Below is a small trained network, with its code and all its weights. Each question gives an input and a class and asks what happens when units are switched off, that is, made to give their printed mean instead of their output.

import numpy as np


def w(rows, s, z=0):
    codes = np.array(rows[::2]) - 128.0
    scale = np.full(codes.shape[1], s)
    scale[-1] = z or s
    return codes * scale


def norm(h):
    return h / np.sqrt((h * h).mean(-1, keepdims=True) + 1e-5)


def f(y):
    return y / 2 * (1 + np.tanh(0.7978845608 * (y + 0.044715 * y**3)))


def log_softmax(a):
    a = a - a.max(-1, keepdims=True)
    return a - np.log(np.exp(a).sum(-1, keepdims=True))


def net(x, mask):
    res = np.array(x, float).reshape(1, 5) / 4 @ E
    u = 0
    for l in range(3):
        y = f(norm(res) @ A[l][:, :-1].T + A[l][:, -1])
        res = res + np.where(mask[u : u + 13], y, B[l][:, -1]) @ B[l][:, :-1]
        u += 13
    return log_softmax(norm(res)[-1] @ U[:, :-1].T + U[:, -1])


A, B = {}, {}
E = w([
[127,67,187,33,72],'x0',
[64,207,185,86,172],'x1',
[245,133,111,47,231],'x2',
[129,211,5,46,59],'x3',
[126,127,124,128,130],'x4',
],0.0022)
A[0] = w([
[177,213,85,254,148,121],'0.n0',
[94,160,117,160,26,74],'0.n1',
[85,155,146,188,70,62],'0.n2',
[74,186,174,88,172,38],'0.n3',
[168,110,187,90,87,143],'0.n4',
[160,192,104,237,170,157],'0.n5',
[188,28,67,160,84,95],'0.n6',
[141,62,193,47,56,88],'0.n7',
[131,40,227,171,172,4],'0.n8',
[112,94,145,87,81,72],'0.n9',
[142,169,111,185,135,102],'0.n10',
[158,48,51,164,115,80],'0.n11',
[57,204,172,84,180,127],'0.n12',
],0.0059,0.0023)
B[0] = w([
[54,179,217,62,125,242],'0.n0',
[138,22,127,149,136,204],'0.n1',
[86,64,116,103,98,177],'0.n2',
[246,167,142,193,68,170],'0.n3',
[46,170,174,144,146,182],'0.n4',
[64,145,196,51,141,239],'0.n5',
[179,207,231,169,82,217],'0.n6',
[28,245,218,70,168,226],'0.n7',
[99,120,73,228,201,238],'0.n8',
[94,150,155,79,162,135],'0.n9',
[78,155,161,92,141,140],'0.n10',
[160,230,229,170,70,171],'0.n11',
[212,114,203,243,3,255],'0.n12',
],0.004,0.0019)
A[1] = w([
[90,214,35,142,82,3],'1.n0',
[215,144,111,55,209,70],'1.n1',
[32,159,164,30,173,114],'1.n2',
[167,173,223,117,99,135],'1.n3',
[237,111,116,80,201,110],'1.n4',
[168,46,113,202,144,142],'1.n5',
[249,246,193,110,244,134],'1.n6',
[212,132,90,61,212,83],'1.n7',
[149,178,39,50,47,114],'1.n8',
[55,135,233,134,159,168],'1.n9',
[117,150,32,3,14,113],'1.n10',
[130,186,78,121,224,83],'1.n11',
[135,189,18,72,34,96],'1.n12',
],0.0043,0.003)
B[1] = w([
[107,146,254,110,121,104],'1.n0',
[102,69,157,130,84,135],'1.n1',
[142,141,60,94,113,175],'1.n2',
[141,168,89,169,78,209],'1.n3',
[65,96,127,152,67,139],'1.n4',
[129,200,112,31,189,133],'1.n5',
[77,89,132,118,77,255],'1.n6',
[106,58,144,133,75,130],'1.n7',
[116,113,173,198,207,151],'1.n8',
[176,155,83,82,136,246],'1.n9',
[142,120,134,147,207,168],'1.n10',
[145,94,144,66,107,120],'1.n11',
[138,109,206,184,215,147],'1.n12',
],0.005,0.0037)
A[2] = w([
[115,124,141,140,253,147],'2.n0',
[95,114,42,159,98,219],'2.n1',
[41,160,142,149,119,15],'2.n2',
[170,148,176,133,91,179],'2.n3',
[114,224,93,107,131,153],'2.n4',
[220,102,152,64,144,106],'2.n5',
[220,214,116,178,91,36],'2.n6',
[96,124,83,56,136,185],'2.n7',
[110,96,95,115,120,61],'2.n8',
[78,64,115,127,105,138],'2.n9',
[191,112,158,123,144,55],'2.n10',
[78,72,109,159,117,126],'2.n11',
[149,142,15,87,49,252],'2.n12',
],0.0065,0.0014)
B[2] = w([
[194,170,152,158,197,243],'2.n0',
[146,44,116,130,143,164],'2.n1',
[139,118,186,46,104,203],'2.n2',
[127,157,78,155,101,230],'2.n3',
[233,76,60,80,123,242],'2.n4',
[66,113,113,125,102,104],'2.n5',
[136,68,91,206,113,253],'2.n6',
[198,124,106,145,104,172],'2.n7',
[118,98,138,160,120,106],'2.n8',
[195,61,134,132,138,173],'2.n9',
[61,173,163,133,123,108],'2.n10',
[186,81,150,94,151,167],'2.n11',
[139,88,132,198,253,217],'2.n12',
],0.0049,0.0023)
U = w([
[114,174,192,160,232,147],'0',
[106,170,149,202,22,138],'1',
[104,9,166,85,105,129],'2',
[149,183,106,25,111,126],'3',
[177,120,125,147,131,254],'4',
[109,115,70,137,152,17],'5',
[31,125,92,122,142,2],'6',
],0.013,0.0067)

Each question gives the input, the list of numbers given to net, and the class t.
The units are the neurons (one row each of A and B). Each row of codes is followed by its name. A weight is (code - 128) times the scale printed after its matrix; where a second scale follows, it is the last column's (A, B and U).
mask holds one flag per neuron, layer by layer. A switched-off neuron (its flag False) gives its mean, the last column of its row in B, instead of its output. The means were averaged over made-up inputs and are rounded, as every weight is.
A unit's drop is (log p(t) with every unit on - log p(t) with that unit switched off) / (log p(t) with every unit on - log p(t) with every unit switched off).
The circuit of an input: a set's keep is (log p(t) with only the set's units on - log p(t) with every unit switched off) / (log p(t) with every unit on - log p(t) with every unit switched off). Starting from the 12 units with the biggest drops (on a tie, the unit counted first), units are removed one at a time, each time the one whose removal leaves the highest keep (on an exact tie, the one counted first), for as long as the keep stays at least 0.8.
units of the circuit, in order: the units of the circuit, biggest drop first
k most important neurons: the k neurons with the biggest drops, biggest first
top k neurons in layer l: the k neurons of layer l with the biggest drops, biggest first
input [4,0,-5,5,-4], class 0: units of the circuit, in order => 1.n10; 1.n12; 1.n8; 0.n12
input [5,6,-2,3,5], class 1: units of the circuit, in order => 0.n12
input [-1,2,8,-7,-7], class 2: 2 most important neurons => 1.n6; 1.n4
input [5,-5,-3,-6,3], class 0: top 2 neurons in layer 0 => 0.n8; 0.n12
input [-6,-5,0,5,1], class 3: units of the circuit, in order => 0.n0; 0.n5
input [1,-6,-8,5,-7], class 2: 2 most important neurons => 0.n1; 0.n12
input [-5,-7,2,3,-7], class 1: units of the circuit, in order => 0.n11; 0.n6; 2.n0
input [6,-1,4,8,-7], class 0: 2 most important neurons => 1.n8; 1.n12
input [-4,5,4,6,-1], class 0: 3 most important neurons => 0.n6; 1.n12; 1.n8
input [-1,5,-6,4,5], class 2: 4 most important neurons => 0.n1; 0.n6; 0.n2; 0.n11
input [2,-4,7,-6,3], class 2: 3 most important neurons => 1.n6; 0.n12; 1.n4
input [1,-7,-2,-4,-4], class 1: 2 most important neurons => 0.n6; 0.n11
input [8,-3,-1,-6,-1], class 3: 2 most important neurons => 0.n7; 1.n9
input [-8,8,-4,-3,-1], class 1: top neuron in layer 2 => 2.n6
input [-8,6,3,1,0], class 3: 3 most important neurons => 0.n0; 0.n5; 2.n4
input [-2,-6,5,2,-4], class 1: 2 most important neurons => 0.n6; 0.n11
input [7,-5,3,1,-5], class 3: top 2 neurons in layer 0 => 0.n7; 0.n12
input [-8,-4,-8,7,-1], class 2: top 3 neurons in layer 0 => 0.n1; 0.n0; 0.n2
input [-4,6,2,7,-4], class 0: top 2 neurons in layer 0 => 0.n6; 0.n11
input [-8,0,7,-1,4], class 3: top neuron in layer 2 => 2.n6
